Here is a tiny trained network, its code and every weight. The questions are about switching its units off for an input and a class, where a switched-off unit gives its printed mean instead of its output.

import numpy as np


def w(rows, s, z=0):
    codes = np.array(rows[::2]) - 128.0
    scale = np.full(codes.shape[1], s)
    scale[-1] = z or s
    return codes * scale


def norm(h):
    return h / np.sqrt((h * h).mean(-1, keepdims=True) + 1e-5)


def f(y):
    return y / 2 * (1 + np.tanh(0.7978845608 * (y + 0.044715 * y**3)))


def log_softmax(a):
    a = a - a.max(-1, keepdims=True)
    return a - np.log(np.exp(a).sum(-1, keepdims=True))


def net(x, mask):
    res = np.array(x, float).reshape(1, 5) / 4 @ E
    u = 0
    for l in range(4):
        y = f(norm(res) @ A[l][:, :-1].T + A[l][:, -1])
        res = res + np.where(mask[u : u + 8], y, B[l][:, -1]) @ B[l][:, :-1]
        u += 8
    return log_softmax(norm(res)[-1] @ U[:, :-1].T + U[:, -1])


A, B = {}, {}
E = w([
[166,106,213,165,143,139,75,89,92,82,79,135],'x0',
[125,119,166,100,125,130,146,137,202,149,152,134],'x1',
[158,112,91,158,139,143,80,77,146,63,61,97],'x2',
[155,124,147,78,141,142,137,123,141,138,168,1],'x3',
[108,145,168,187,126,124,142,154,168,155,166,135],'x4',
],0.0031)
A[0] = w([
[120,143,126,109,125,119,140,134,130,143,188,66,151],'0.n0',
[112,125,49,112,122,115,115,110,185,97,73,174,67],'0.n1',
[128,141,62,191,132,125,125,133,24,124,113,116,135],'0.n2',
[129,123,34,74,131,130,114,115,23,102,71,138,198],'0.n3',
[127,138,127,129,129,128,120,127,133,121,141,2,136],'0.n4',
[127,131,153,42,130,111,138,124,105,131,154,83,62],'0.n5',
[116,122,47,34,122,121,149,130,135,144,169,112,127],'0.n6',
[114,135,22,189,132,126,136,126,187,121,118,96,2],'0.n7',
],0.0098,0.0018)
B[0] = w([
[123,116,113,157,110,179,157,133,101,146,165,96,205],'0.n0',
[174,106,191,154,131,220,95,127,187,140,138,115,196],'0.n1',
[98,91,176,168,136,141,96,79,165,90,152,132,210],'0.n2',
[115,186,62,93,110,2,127,140,90,95,86,149,254],'0.n3',
[151,75,172,92,120,151,121,104,84,117,95,130,228],'0.n4',
[142,93,143,113,135,194,141,162,152,175,102,164,189],'0.n5',
[151,151,96,123,152,112,183,157,95,168,141,94,225],'0.n6',
[143,199,108,120,90,102,81,143,181,115,150,107,179],'0.n7',
],0.0094,0.0091)
A[1] = w([
[88,131,77,135,116,67,129,99,122,100,120,147,60],'1.n0',
[124,124,146,143,125,159,113,120,125,128,152,147,134],'1.n1',
[111,153,154,134,87,115,91,149,121,124,95,226,130],'1.n2',
[130,89,168,112,160,76,96,93,145,73,52,176,86],'1.n3',
[103,127,147,125,167,174,134,135,141,163,115,206,176],'1.n4',
[52,169,89,207,142,129,170,148,133,165,199,179,98],'1.n5',
[64,136,191,134,149,103,127,122,173,125,179,105,128],'1.n6',
[64,117,134,169,99,110,107,109,145,103,133,255,1],'1.n7',
],0.0097,0.00073)
B[1] = w([
[186,55,207,137,92,253,98,102,164,137,110,140,190],'1.n0',
[198,96,103,165,68,139,118,111,147,104,131,150,141],'1.n1',
[146,58,172,155,99,120,97,101,148,89,157,118,198],'1.n2',
[49,79,112,133,102,93,154,42,76,95,155,135,254],'1.n3',
[206,89,177,109,130,207,96,109,110,110,118,92,154],'1.n4',
[160,159,57,37,108,40,143,119,27,97,37,107,177],'1.n5',
[183,144,80,123,98,36,144,156,100,148,133,179,146],'1.n6',
[120,58,172,146,120,119,126,76,101,114,95,208,212],'1.n7',
],0.0059,0.009)
A[2] = w([
[86,89,142,142,105,100,80,48,99,53,127,136,66],'2.n0',
[65,80,134,118,158,176,135,124,82,150,96,137,79],'2.n1',
[79,101,128,110,157,150,180,80,95,159,106,139,109],'2.n2',
[92,106,148,159,175,140,125,130,173,110,113,165,61],'2.n3',
[65,124,182,142,166,131,105,153,161,113,127,163,43],'2.n4',
[62,128,162,107,153,146,71,49,132,42,88,84,104],'2.n5',
[103,118,182,161,198,156,107,129,142,140,129,208,103],'2.n6',
[48,73,178,133,254,105,124,69,154,124,110,94,1],'2.n7',
],0.0081,0.00096)
B[2] = w([
[117,72,123,143,114,103,137,93,96,107,105,181,252],'2.n0',
[146,136,118,157,140,118,157,120,206,134,172,121,161],'2.n1',
[163,170,104,167,104,128,80,147,183,109,158,96,162],'2.n2',
[178,141,91,72,180,148,144,142,92,125,60,84,135],'2.n3',
[135,164,91,59,138,184,140,140,106,128,48,141,130],'2.n4',
[150,119,145,138,91,82,110,106,112,116,117,183,210],'2.n5',
[142,148,109,73,86,137,163,143,74,122,119,2,139],'2.n6',
[121,144,115,117,123,124,99,168,125,119,104,155,152],'2.n7',
],0.0079,0.012)
A[3] = w([
[97,153,146,176,150,128,128,169,114,116,98,152,105],'3.n0',
[74,130,115,152,134,131,115,144,124,129,114,161,72],'3.n1',
[1,114,119,137,152,118,92,92,90,94,145,138,61],'3.n2',
[70,100,66,177,174,163,211,157,140,162,162,152,5],'3.n3',
[29,164,140,110,114,189,121,130,103,92,99,143,37],'3.n4',
[24,153,127,95,170,115,102,94,118,110,89,145,44],'3.n5',
[128,184,113,141,159,88,99,139,196,109,137,128,59],'3.n6',
[94,226,124,172,155,90,52,130,189,105,162,116,2],'3.n7',
],0.0085,0.00066)
B[3] = w([
[198,93,141,73,113,123,131,129,104,124,110,59,99],'3.n0',
[166,114,108,118,125,141,115,112,101,117,129,99,122],'3.n1',
[134,113,160,124,133,119,111,119,105,120,136,131,253],'3.n2',
[141,129,148,91,115,127,74,113,111,87,72,138,188],'3.n3',
[169,104,102,82,118,117,105,57,123,116,145,1,105],'3.n4',
[168,97,143,142,101,152,124,102,112,115,145,90,170],'3.n5',
[102,139,136,130,99,138,101,117,161,120,167,103,143],'3.n6',
[137,171,134,162,141,130,86,121,179,113,124,121,168],'3.n7',
],0.0098,0.0037)
U = w([
[146,93,157,129,138,203,143,139,134,154,145,107,156],'0',
[124,187,121,149,125,115,79,130,195,109,145,114,88],'1',
[14,133,131,139,249,140,123,128,152,122,128,131,2],'2',
[128,165,83,99,137,102,160,158,91,148,119,116,133],'3',
[118,91,140,144,109,92,102,78,111,82,111,168,174],'4',
],0.012,0.003)

Each question gives the input, the list of numbers given to net, and the class t.
The units are the neurons (one row each of A and B). Each row of codes is followed by its name. A weight is (code - 128) times the scale printed after its matrix; where a second scale follows, it is the last column's (A, B and U).
mask holds one flag per neuron, layer by layer. A switched-off neuron (its flag False) gives its mean, the last column of its row in B, instead of its output. The means were averaged over made-up inputs and are rounded, as every weight is.
A unit's drop is (log p(t) with every unit on - log p(t) with that unit switched off) / (log p(t) with every unit on - log p(t) with every unit switched off).
most important unit: the unit with the biggest drop
top k neurons: the k neurons with the biggest drops, biggest first
k most important neurons of layer l: the k neurons of layer l with the biggest drops, biggest first
drop of u: that unit's drop, to one decimal
input [-7,1,-1,-5,4], class 3: most important unit -> 1.n5
input [-2,0,-4,5,-5], class 0: 2 most important neurons of layer 0 -> (0.n5 0.n4)
input [6,-4,-3,5,7], class 0: top 2 neurons -> (0.n3 1.n3)
input [-6,-4,5,-5,0], class 1: top 3 neurons -> (0.n7 0.n1 0.n4)
input [-4,6,6,4,-6], class 3: 3 most important neurons of layer 0 -> (0.n6 0.n2 0.n7)
input [2,2,-8,1,2], class 3: 2 most important neurons of layer 0 -> (0.n4 0.n1)
input [1,1,2,4,3], class 0: top 2 neurons -> (0.n3 0.n0)
input [-2,0,7,-5,3], class 1: top 2 neurons -> (0.n7 0.n1)
input [-5,-6,-2,8,-1], class 0: top 4 neurons -> (0.n4 0.n5 0.n0 1.n5)
input [-2,7,-3,3,8], class 3: top 2 neurons -> (0.n1 1.n5)
input [-3,3,-5,4,-5], class 0: top 2 neurons -> (0.n3 0.n5)
input [-6,0,4,4,-1], class 0: 3 most important neurons of layer 1 -> (1.n5 1.n3 1.n6)
input [1,-1,3,5,5], class 0: 3 most important neurons of layer 0 -> (0.n3 0.n0 0.n2)
input [0,3,4,4,-7], class 3: 3 most important neurons of layer 0 -> (0.n2 0.n6 0.n3)
input [-4,4,4,-6,-8], class 1: most important unit -> 0.n1
input [-5,-1,3,3,5], class 3: 4 most important neurons of layer 0 -> (0.n7 0.n1 0.n2 0.n6)
input [-8,-3,7,4,7], class 1: 2 most important neurons of layer 0 -> (0.n7 0.n5)
input [-1,-1,-6,0,0], class 3: 2 most important neurons of layer 0 -> (0.n4 0.n1)
input [0,2,0,4,-6], class 3: drop of 0.n1 -> 0.1
input [-4,-7,-5,2,-2], class 3: drop of 0.n6 -> 0.3
input [-7,-3,3,-5,-1], class 1: drop of 0.n7 -> 0.9
